Below is a small trained network, with its code and all its weights. Each question gives an input and a class and asks what happens when units are switched off, that is, made to give their printed mean instead of their output.

import numpy as np


def w(rows, s, z=0):
    codes = np.array(rows[::2]) - 128.0
    scale = np.full(codes.shape[1], s)
    scale[-1] = z or s
    return codes * scale


def f(y):
    return np.maximum(y, 0)


def log_softmax(a):
    a = a - a.max(-1, keepdims=True)
    return a - np.log(np.exp(a).sum(-1, keepdims=True))


def net(x, mask):
    res = np.array(x, float).reshape(1, 6) / 4 @ E
    y = f(res @ A[0][:, :-1].T + A[0][:, -1])
    res = res + np.where(mask, y, B[0][:, -1]) @ B[0][:, :-1]
    return log_softmax(res[-1] @ U[:, :-1].T + U[:, -1])


A, B = {}, {}
E = w([
[182,71,73,75,77,183,110,105,91],'x0',
[170,77,121,212,102,102,113,5,35],'x1',
[95,183,186,140,142,194,197,168,44],'x2',
[65,118,86,166,112,173,192,105,119],'x3',
[82,150,137,127,64,135,135,156,149],'x4',
[75,168,102,126,39,112,82,147,146],'x5',
],0.013)
A[0] = w([
[140,145,157,48,128,124,1,198,205,91],'N0',
[103,131,182,153,206,112,134,167,149,6],'N1',
[182,42,56,110,118,125,86,101,224,143],'N2',
[10,167,86,80,61,139,120,174,207,129],'N3',
[86,188,189,145,202,89,141,167,198,135],'N4',
[114,210,189,134,197,218,170,145,63,241],'N5',
],0.0075,0.0018)
B[0] = w([
[216,229,172,37,111,73,60,201,148,218],'N0',
[114,162,173,146,223,80,182,87,130,183],'N1',
[186,65,40,84,198,175,65,84,218,232],'N2',
[89,206,22,221,27,185,103,218,208,234],'N3',
[59,119,179,140,174,28,252,115,254,223],'N4',
[69,130,201,131,178,199,173,190,66,248],'N5',
],0.007,0.013)
U = w([
[101,146,204,143,189,67,207,138,198,92],'0',
[182,37,58,109,145,143,94,28,147,160],'1',
[119,121,189,92,169,254,210,178,14,123],'2',
[62,184,74,158,65,173,127,202,183,167],'3',
[217,178,171,9,121,73,69,186,160,3],'4',
[146,111,174,229,70,87,92,15,4,206],'5',
],0.0093,0.0027)

Each question gives the input, the list of numbers given to net, and the class t.
The units are the neurons (one row each of A and B). Each row of codes is followed by its name. A weight is (code - 128) times the scale printed after its matrix; where a second scale follows, it is the last column's (A, B and U).
mask holds one flag per neuron, in row order. A switched-off neuron (its flag False) gives its mean, the last column of its row in B, instead of its output. The means were averaged over made-up inputs and are rounded, as every weight is.
A unit's drop is (log p(t) with every unit on - log p(t) with that unit switched off) / (log p(t) with every unit on - log p(t) with every unit switched off).
The circuit of an input: a set's keep is (log p(t) with only the set's units on - log p(t) with every unit switched off) / (log p(t) with every unit on - log p(t) with every unit switched off). Starting from all 6 units, units are removed one at a time, each time the one whose removal leaves the highest keep (on an exact tie, the one counted first), for as long as the keep stays at least 0.8.
circuit, biggest first: the units of the circuit, biggest drop first
k most important neurons: the k neurons with the biggest drops, biggest first
drop when u is switched off: that unit's drop, to one decimal
input [3,7,-7,6,8,6], class 1: circuit, biggest first	[N2]
input [-7,-3,5,1,-2,7], class 0: 4 most important neurons	[N4 N1 N5 N2]
input [-4,2,0,-4,-1,6], class 4: circuit, biggest first	[N5 N0]
input [-6,6,-3,0,1,0], class 5: 2 most important neurons	[N2 N4]
input [-2,3,-3,-1,2,2], class 1: 2 most important neurons	[N3 N0]
input [7,0,-8,2,0,8], class 1: 2 most important neurons	[N2 N5]
input [-4,-8,6,-2,1,3], class 0: 2 most important neurons	[N4 N1]
input [-3,7,-6,-3,5,6], class 1: drop when N2 is switched off	0.4
input [-5,6,8,-6,8,1], class 2: drop when N5 is switched off	0.7
input [5,-1,-1,2,-2,-2], class 1: drop when N2 is switched off	0.0
input [-1,-1,-4,2,-2,0], class 1: drop when N3 is switched off	0.1
